Below are the code and all the weights of a small trained network. Each question names an input and a target symbol and asks about switching units off, where a switched-off unit gives its printed mean instead of its output.

import numpy as np


def w(rows, s, z=0):
    codes = np.array(rows[::2]) - 128.0
    scale = np.full(codes.shape[1], s)
    scale[-1] = z or s
    return codes * scale


def f(y):
    return np.maximum(y, 0)


def softmax(a):
    e = np.exp(a - a.max(-1, keepdims=True))
    return e / e.sum(-1, keepdims=True)


def log_softmax(a):
    a = a - a.max(-1, keepdims=True)
    return a - np.log(np.exp(a).sum(-1, keepdims=True))


def net(x, mask):
    ids = ['ΛΞΩαβγεζηπστφ'.index(c) for c in x.split()]
    T = len(ids)
    res = E[ids] + P[:T]
    u = 0
    for l in range(2):
        q, k, v = (res @ M[l].T for M in (Q, K, V))
        z = softmax(np.where(np.tri(T) > 0, q @ k.T / 4**0.5, -1e9)) @ v
        res = res + np.where(mask[u], z, O[l][:, -1]) @ O[l][:, :-1]
        u += 1
        y = f(res @ A[l][:, :-1].T + A[l][:, -1])
        res = res + np.where(mask[u : u + 4], y, B[l][:, -1]) @ B[l][:, :-1]
        u += 4
    return log_softmax(res[-1] @ U[:, :-1].T + U[:, -1])


Q, K, V, O, A, B = {}, {}, {}, {}, {}, {}
E = w([
[90,92,216,64],'Λ',
[128,55,83,209],'Ξ',
[251,65,145,207],'Ω',
[212,25,100,125],'α',
[46,81,160,50],'β',
[74,201,66,81],'γ',
[117,115,97,112],'ε',
[101,177,169,173],'ζ',
[92,153,96,12],'η',
[187,83,175,156],'π',
[188,115,45,97],'σ',
[107,71,131,87],'τ',
[54,192,91,20],'φ',
],0.015)
P = w([
[232,18,93,2],'0',
[85,152,125,50],'1',
[92,145,103,101],'2',
[117,60,110,192],'3',
[170,97,76,200],'4',
[58,97,125,167],'5',
[186,124,68,182],'6',
[161,150,69,155],'7',
],0.0081)
Q[0] = w([
[100,77,142,150],'L0H1',
[85,66,11,79],'L0H1',
[153,95,158,86],'L0H1',
[117,113,121,155],'L0H1',
],0.011)
K[0] = w([
[68,155,180,98],'L0H1',
[121,154,56,1],'L0H1',
[154,115,191,151],'L0H1',
[172,177,206,63],'L0H1',
],0.0089)
V[0] = w([
[64,254,120,109],'L0H1',
[142,153,49,5],'L0H1',
[200,138,176,203],'L0H1',
[78,193,206,162],'L0H1',
],0.0081)
O[0] = w([
[222,174,108,113,130],'L0H1',
[245,79,109,62,254],'L0H1',
[56,184,165,111,38],'L0H1',
[149,160,61,230,66],'L0H1',
],0.011,0.0069)
A[0] = w([
[162,113,71,69,178],'L0N1',
[1,138,156,53,70],'L0N2',
[125,224,123,12,251],'L0N3',
[40,33,144,120,173],'L0N4',
],0.0052,0.0021)
B[0] = w([
[195,10,196,239,255],'L0N1',
[159,131,142,164,156],'L0N2',
[145,82,113,239,195],'L0N3',
[152,43,29,255,175],'L0N4',
],0.0062,0.0092)
Q[1] = w([
[76,50,79,124],'L1H1',
[123,20,70,54],'L1H1',
[148,109,108,122],'L1H1',
[237,2,174,117],'L1H1',
],0.0066)
K[1] = w([
[122,142,163,101],'L1H1',
[112,132,115,79],'L1H1',
[205,2,141,141],'L1H1',
[88,120,102,99],'L1H1',
],0.011)
V[1] = w([
[149,254,129,125],'L1H1',
[158,112,87,74],'L1H1',
[120,145,34,168],'L1H1',
[64,46,172,92],'L1H1',
],0.0079)
O[1] = w([
[133,185,165,37,5],'L1H1',
[148,175,146,156,160],'L1H1',
[94,230,5,122,104],'L1H1',
[55,107,121,255,180],'L1H1',
],0.0079,0.025)
A[1] = w([
[141,48,39,128,56],'L1N1',
[78,112,214,159,255],'L1N2',
[151,130,1,148,126],'L1N3',
[152,77,113,130,68],'L1N4',
],0.0096,0.0063)
B[1] = w([
[86,216,175,115,251],'L1N1',
[187,134,29,104,189],'L1N2',
[51,84,126,2,186],'L1N3',
[105,233,149,69,210],'L1N4',
],0.0081,0.029)
U = w([
[119,132,146,116,56],'Λ',
[143,166,184,109,102],'Ξ',
[62,154,161,77,36],'Ω',
[170,126,192,162,56],'α',
[113,165,167,127,61],'β',
[163,138,122,99,67],'γ',
[121,117,160,121,45],'ε',
[99,109,165,82,118],'ζ',
[216,53,58,134,247],'η',
[138,88,93,21,244],'π',
[105,129,173,144,15],'σ',
[160,254,73,143,253],'τ',
[115,141,157,105,62],'φ',
],0.0099,0.0049)

Each question gives the input, a string of symbols that net reads in full, and the target symbol t.
The units are the heads (4 rows each of Q, K, V and O) and the neurons (one row each of A and B). Each row of codes is followed by its name. A weight is (code - 128) times the scale printed after its matrix; where a second scale follows, it is the last column's (O, A, B and U).
mask holds one flag per unit, layer by layer, with each layer's heads first. A switched-off unit (its flag False) gives its mean, the last column of its rows in O or B, instead of its output. The means were averaged over made-up inputs and are rounded, as every weight is.
A unit's drop is (log p(t) with every unit on - log p(t) with that unit switched off) / (log p(t) with every unit on - log p(t) with every unit switched off).
The circuit of an input: a set's keep is (log p(t) with only the set's units on - log p(t) with every unit switched off) / (log p(t) with every unit on - log p(t) with every unit switched off). Starting from all 10 units, units are removed one at a time, each time the one whose removal leaves the highest keep (on an exact tie, the one counted first), for as long as the keep stays at least 0.8.
circuit, biggest first: the units of the circuit, biggest drop first
top k neurons: the k neurons with the biggest drops, biggest first
k most important neurons of layer l: the k neurons of layer l with the biggest drops, biggest first
input η α ε Ω η, target α: circuit, biggest first	(L0H1, L1H1, L1N1, L0N1)
input η η η Ξ ζ, target η: circuit, biggest first	(L1N1, L1N4)
input η Ω ζ ζ η φ σ Ξ, target α: 2 most important neurons of layer 0	(L0N4, L0N1)
input ζ Ξ γ ε Ξ φ, target π: circuit, biggest first	(L1N3, L0H1)
input η Ξ α ζ Ξ, target α: circuit, biggest first	(L0H1, L1N1, L1H1, L0N1)
input Ξ Ξ φ ε Ξ φ φ, target Ω: top 4 neurons	(L1N3, L1N1, L0N4, L1N2)
input Ξ η Λ η φ φ ζ τ, target Ω: top 3 neurons	(L1N3, L1N1, L0N4)
input ζ ζ η ε τ, target π: circuit, biggest first	(L1H1, L0H1)
input ζ φ ζ ζ Ξ, target π: circuit, biggest first	(L1N3, L0H1, L1H1)
input ζ ζ ζ γ Ω τ, target π: top 2 neurons	(L1N1, L0N1)
input Ξ ζ β β ε Λ Ξ, target Ω: top 3 neurons	(L1N3, L0N4, L1N1)
input Ω Ω φ Λ, target η: most important neuron of layer 1	(L1N2)
input σ ε β ζ, target η: circuit, biggest first	(L1N1, L1N2)
input ζ ζ η Ω Λ φ, target π: circuit, biggest first	(L0H1, L1N3)
input β Ξ ζ φ ζ φ Λ, target η: top 4 neurons	(L1N1, L1N4, L1N3, L1N2)
input η α η, target α: top 3 neurons	(L1N1, L0N1, L1N4)
input Ξ β ζ γ, target Ω: 2 most important neurons of layer 0	(L0N4, L0N1)
input ε ζ Λ φ φ π, target η: top 2 neurons	(L1N1, L1N4)
input Ξ φ η γ, target Ω: top 3 neurons	(L1N3, L1N1, L0N4)
input η Λ π, target η: circuit, biggest first	(L1N1, L1N2, L1H1, L0H1)
input ζ γ ζ Ξ ζ α, target π: circuit, biggest first	(L1H1)
input ζ η α, target π: top 2 neurons	(L0N3, L1N3)
input ζ Ω ζ ζ φ η Ω Ξ, target π: circuit, biggest first	(L1N3, L1H1)
input η η ζ β Ξ α, target α: top 3 neurons	(L1N1, L1N4, L0N1)
input Ξ η φ ζ η Ξ η η, target Ω: top 3 neurons	(L1N3, L1N1, L0N4)
input ζ φ η ζ ε ζ, target τ: top 2 neurons	(L1N3, L0N1)
input η η η Ξ Ξ φ ε σ, target α: 2 most important neurons of layer 1	(L1N1, L1N2)
input Ξ ζ ζ ζ γ Ξ η φ, target Ω: top 4 neurons	(L1N3, L0N4, L1N1, L1N2)
input η ε α, target α: 3 most important neurons of layer 1	(L1N1, L1N4, L1N3)
input η Ξ γ, target α: 2 most important neurons of layer 0	(L0N1, L0N4)
